Below are the code and all the weights of a small trained network. Each question names an input and a class and asks about switching units off, where a switched-off unit gives its printed mean instead of its output.

import numpy as np


def w(rows, s, z=0):
    codes = np.array(rows[::2]) - 128.0
    scale = np.full(codes.shape[1], s)
    scale[-1] = z or s
    return codes * scale


def f(y):
    return y / 2 * (1 + np.tanh(0.7978845608 * (y + 0.044715 * y**3)))


def log_softmax(a):
    a = a - a.max(-1, keepdims=True)
    return a - np.log(np.exp(a).sum(-1, keepdims=True))


def net(x, mask):
    res = np.array(x, float).reshape(1, 4) / 4 @ E
    y = f(res @ A[0][:, :-1].T + A[0][:, -1])
    res = res + np.where(mask, y, B[0][:, -1]) @ B[0][:, :-1]
    return log_softmax(res[-1] @ U[:, :-1].T + U[:, -1])


A, B = {}, {}
E = w([
[162,164,35,165,158,168,47,125,182],'x0',
[136,68,108,41,215,94,159,188,119],'x1',
[99,134,121,135,97,160,138,154,170],'x2',
[135,211,71,221,134,53,252,191,66],'x3',
],0.013)
A[0] = w([
[100,60,162,156,73,82,161,159,94,53],'n0',
[189,149,51,159,121,142,102,161,121,67],'n1',
[162,152,132,166,67,136,132,114,117,46],'n2',
[156,162,104,229,135,82,203,200,98,58],'n3',
[133,115,75,87,140,77,120,251,108,4],'n4',
[83,87,182,110,116,102,122,85,116,134],'n5',
[136,132,137,168,64,115,134,96,126,55],'n6',
[113,163,134,199,61,126,140,70,83,84],'n7',
[176,185,29,120,181,115,83,141,169,115],'n8',
[103,107,83,82,175,111,167,193,131,60],'n9',
[116,155,197,107,97,110,182,149,85,136],'n10',
],0.012,0.0019)
B[0] = w([
[72,148,101,211,184,125,124,128,43,175],'n0',
[52,168,133,229,133,109,171,192,121,182],'n1',
[158,117,104,120,96,85,166,107,170,164],'n2',
[237,82,234,134,105,225,58,173,172,254],'n3',
[121,118,94,112,79,109,170,63,202,188],'n4',
[132,131,169,131,129,155,148,127,72,176],'n5',
[102,24,100,154,146,56,103,125,159,162],'n6',
[186,140,53,112,183,77,174,44,186,194],'n7',
[36,178,172,134,160,141,167,192,105,200],'n8',
[165,88,64,90,124,48,158,72,199,186],'n9',
[74,174,98,153,101,158,169,255,49,186],'n10',
],0.009,0.023)
U = w([
[184,96,223,90,129,249,43,137,133,246],'0',
[31,224,122,160,133,118,166,168,52,100],'1',
[159,132,43,104,130,27,149,60,154,47],'2',
],0.013,0.0011)

Each question gives the input, the list of numbers given to net, and the class t.
The units are the neurons (one row each of A and B). Each row of codes is followed by its name. A weight is (code - 128) times the scale printed after its matrix; where a second scale follows, it is the last column's (A, B and U).
mask holds one flag per neuron, in row order. A switched-off neuron (its flag False) gives its mean, the last column of its row in B, instead of its output. The means were averaged over made-up inputs and are rounded, as every weight is.
A unit's drop is (log p(t) with every unit on - log p(t) with that unit switched off) / (log p(t) with every unit on - log p(t) with every unit switched off).
The circuit of an input: a set's keep is (log p(t) with only the set's units on - log p(t) with every unit switched off) / (log p(t) with every unit on - log p(t) with every unit switched off). Starting from all 11 units, units are removed one at a time, each time the one whose removal leaves the highest keep (on an exact tie, the one counted first), for as long as the keep stays at least 0.8.
units of the circuit, in order: the units of the circuit, biggest drop first
unit that matters most: the unit with the biggest drop
k most important neurons: the k neurons with the biggest drops, biggest first
drop when u is switched off: that unit's drop, to one decimal
input [8,7,-4,3], class 1: units of the circuit, in order => [n8]
input [-4,-5,5,1], class 2: 3 most important neurons => [n7; n8; n1]
input [-5,6,8,-4], class 2: 2 most important neurons => [n3; n9]
input [4,4,-1,-1], class 1: 2 most important neurons => [n3; n8]
input [7,6,-3,2], class 1: 3 most important neurons => [n8; n1; n7]
input [6,2,5,6], class 0: 3 most important neurons => [n3; n10; n0]
input [1,-7,8,5], class 2: 2 most important neurons => [n7; n2]
input [7,5,6,-3], class 1: 2 most important neurons => [n3; n8]
input [7,-5,3,-6], class 1: 3 most important neurons => [n3; n8; n1]
input [-5,-5,-6,5], class 0: 2 most important neurons => [n3; n1]
input [-4,1,0,-1], class 1: drop when n1 is switched off => 0.0
input [-2,5,-5,7], class 0: drop when n3 is switched off => 1.7
input [0,4,1,1], class 2: drop when n3 is switched off => 0.5
input [7,5,-6,0], class 1: unit that matters most => n8
